Below are the code and all the weights of a small trained network. Each question names an input and a class and asks about switching units off, where a switched-off unit gives its printed mean instead of its output.

import numpy as np


def w(rows, s, z=0):
    codes = np.array(rows[::2]) - 128.0
    scale = np.full(codes.shape[1], s)
    scale[-1] = z or s
    return codes * scale


def f(y):
    return y / 2 * (1 + np.tanh(0.7978845608 * (y + 0.044715 * y**3)))


def log_softmax(a):
    a = a - a.max(-1, keepdims=True)
    return a - np.log(np.exp(a).sum(-1, keepdims=True))


def net(x, mask):
    res = np.array(x, float).reshape(1, 8) / 4 @ E
    y = f(res @ A[0][:, :-1].T + A[0][:, -1])
    res = res + np.where(mask, y, B[0][:, -1]) @ B[0][:, :-1]
    return log_softmax(res[-1] @ U[:, :-1].T + U[:, -1])


A, B = {}, {}
E = w([
[68,69,23,171,203,197],'x0',
[91,255,149,165,106,227],'x1',
[126,130,128,127,127,124],'x2',
[128,129,130,131,132,127],'x3',
[77,63,228,143,97,219],'x4',
[237,136,147,157,230,194],'x5',
[124,129,132,127,139,126],'x6',
[132,127,126,127,122,130],'x7',
],0.0064)
A[0] = w([
[104,228,126,144,126,178,3],'N1',
[48,144,98,119,63,93,105],'N2',
[83,54,207,149,123,186,86],'N3',
[234,78,80,91,182,79,158],'N4',
[149,197,42,183,123,94,40],'N5',
[73,203,45,74,146,49,231],'N6',
[55,77,58,160,191,159,120],'N7',
[64,218,160,104,162,175,141],'N8',
[98,84,52,175,120,173,81],'N9',
[38,115,13,184,225,151,75],'N10',
[138,155,63,114,157,84,43],'N11',
[168,16,119,134,106,75,72],'N12',
[181,188,26,91,114,100,38],'N13',
[102,33,135,71,152,97,223],'N14',
[65,139,122,162,96,74,52],'N15',
[149,44,125,86,157,88,31],'N16',
[44,135,97,105,79,102,76],'N17',
[124,66,146,127,52,213,43],'N18',
[62,127,88,156,192,132,63],'N19',
[110,89,39,162,106,177,58],'N20',
[25,156,102,134,73,78,117],'N21',
[169,166,58,203,117,67,123],'N22',
[140,181,83,92,229,87,79],'N23',
[62,237,147,172,103,164,88],'N24',
[68,55,253,163,170,159,24],'N25',
[94,242,73,184,118,149,161],'N26',
[142,183,36,214,95,50,11],'N27',
[214,190,139,207,223,169,131],'N28',
[166,18,112,116,98,107,29],'N29',
[42,130,99,155,217,129,122],'N30',
[70,139,112,143,99,89,42],'N31',
[154,204,236,80,122,49,51],'N32',
[46,124,100,79,60,129,66],'N33',
[69,28,233,130,106,168,132],'N34',
[111,213,120,173,100,176,24],'N35',
[45,128,89,162,51,96,118],'N36',
[89,212,98,164,79,195,55],'N37',
[139,154,201,58,118,115,37],'N38',
[111,55,178,211,61,168,65],'N39',
],0.0069,0.0058)
B[0] = w([
[64,110,163,103,254,7,139],'N1',
[192,100,169,189,198,181,178],'N2',
[129,243,57,94,152,169,178],'N3',
[80,100,126,182,124,151,203],'N4',
[95,163,98,61,137,86,138],'N5',
[94,157,102,150,79,197,253],'N6',
[179,153,198,83,30,86,199],'N7',
[43,61,149,151,134,55,194],'N8',
[203,150,176,62,72,64,157],'N9',
[189,163,206,92,71,113,211],'N10',
[93,185,64,78,177,74,128],'N11',
[72,67,191,140,166,46,159],'N12',
[96,207,53,89,205,123,144],'N13',
[62,68,124,188,92,107,227],'N14',
[186,119,167,98,204,136,131],'N15',
[101,97,162,108,238,23,135],'N16',
[201,121,136,167,206,162,158],'N17',
[155,224,75,101,138,95,143],'N18',
[173,174,163,92,125,88,140],'N19',
[225,151,172,69,100,35,144],'N20',
[185,119,168,203,184,182,194],'N21',
[76,171,27,94,97,129,160],'N22',
[155,183,86,134,143,158,150],'N23',
[89,47,129,112,122,32,191],'N24',
[84,214,17,100,230,96,159],'N25',
[38,56,145,109,118,118,216],'N26',
[119,193,95,109,201,179,137],'N27',
[132,85,177,217,174,200,216],'N28',
[89,107,113,94,159,52,135],'N29',
[180,142,129,125,90,117,170],'N30',
[187,127,123,105,228,135,124],'N31',
[208,203,194,79,55,108,185],'N32',
[156,140,133,170,195,162,159],'N33',
[90,210,42,94,132,170,220],'N34',
[67,97,199,90,220,18,142],'N35',
[167,113,165,168,194,217,187],'N36',
[101,88,144,136,139,32,168],'N37',
[191,191,177,28,104,82,134],'N38',
[116,247,54,127,142,117,156],'N39',
],0.0077,0.0058)
U = w([
[121,210,32,78,179,125,105],'0',
[86,52,147,110,175,28,23],'1',
[252,159,181,66,62,81,25],'2',
[120,110,117,157,98,163,254],'3',
[218,104,154,178,237,191,3],'4',
[109,103,117,136,77,158,221],'5',
],0.011,0.0076)

Each question gives the input, the list of numbers given to net, and the class t.
The units are the neurons (one row each of A and B). Each row of codes is followed by its name. A weight is (code - 128) times the scale printed after its matrix; where a second scale follows, it is the last column's (A, B and U).
mask holds one flag per neuron, in row order. A switched-off neuron (its flag False) gives its mean, the last column of its row in B, instead of its output. The means were averaged over made-up inputs and are rounded, as every weight is.
A unit's drop is (log p(t) with every unit on - log p(t) with that unit switched off) / (log p(t) with every unit on - log p(t) with every unit switched off).
The circuit of an input: a set's keep is (log p(t) with only the set's units on - log p(t) with every unit switched off) / (log p(t) with every unit on - log p(t) with every unit switched off). Starting from the 12 units with the biggest drops (on a tie, the unit counted first), units are removed one at a time, each time the one whose removal leaves the highest keep (on an exact tie, the one counted first), for as long as the keep stays at least 0.8.
units of the circuit, in order: the units of the circuit, biggest drop first
unit that matters most: the unit with the biggest drop
k most important neurons: the k neurons with the biggest drops, biggest first
drop when u is switched off: that unit's drop, to one decimal
input [-6,-4,-8,-6,-5,-7,-5,-8], class 3: unit that matters most	N6
input [7,1,-5,7,6,7,1,-7], class 2: 3 most important neurons	(N7 N10 N9)
input [8,-8,3,-2,-4,7,5,6], class 1: 2 most important neurons	(N4 N16)
input [8,-7,-4,-4,4,7,6,5], class 2: units of the circuit, in order	(N7 N10)
input [-6,-7,3,-3,5,3,-8,-3], class 1: units of the circuit, in order	(N12 N16)
input [-6,-6,1,-3,-8,-5,-7,3], class 0: units of the circuit, in order	(N13 N22)
input [7,-7,4,2,-3,-8,0,1], class 4: units of the circuit, in order	(N36 N21 N2)
input [8,-2,2,-2,5,-8,-8,3], class 2: units of the circuit, in order	(N7 N9 N20)
input [7,6,-6,7,-3,-1,-1,-6], class 2: 2 most important neurons	(N10 N7)
input [0,8,1,5,8,0,-1,-6], class 0: 2 most important neurons	(N3 N34)
input [8,-6,-2,-8,1,-1,1,-8], class 2: 2 most important neurons	(N7 N10)
input [0,-6,-2,-5,7,5,2,-1], class 0: 3 most important neurons	(N25 N34 N3)
input [7,-2,-6,3,-6,-3,1,3], class 2: 2 most important neurons	(N10 N7)
input [-6,3,-5,-5,-6,-1,-5,0], class 0: unit that matters most	N13
input [7,5,3,5,-5,2,-1,7], class 2: 2 most important neurons	(N10 N7)
input [-1,-4,1,-5,-8,-7,-5,0], class 0: 2 most important neurons	(N22 N13)
input [7,-2,-1,0,0,-8,0,5], class 4: drop when N2 is switched off	0.2
input [2,-5,-7,-2,-6,-8,-1,4], class 4: drop when N2 is switched off	0.1
input [-1,2,-3,-4,6,-7,8,3], class 4: drop when N36 is switched off	0.2
input [5,7,5,3,-6,3,-5,1], class 1: unit that matters most	N26
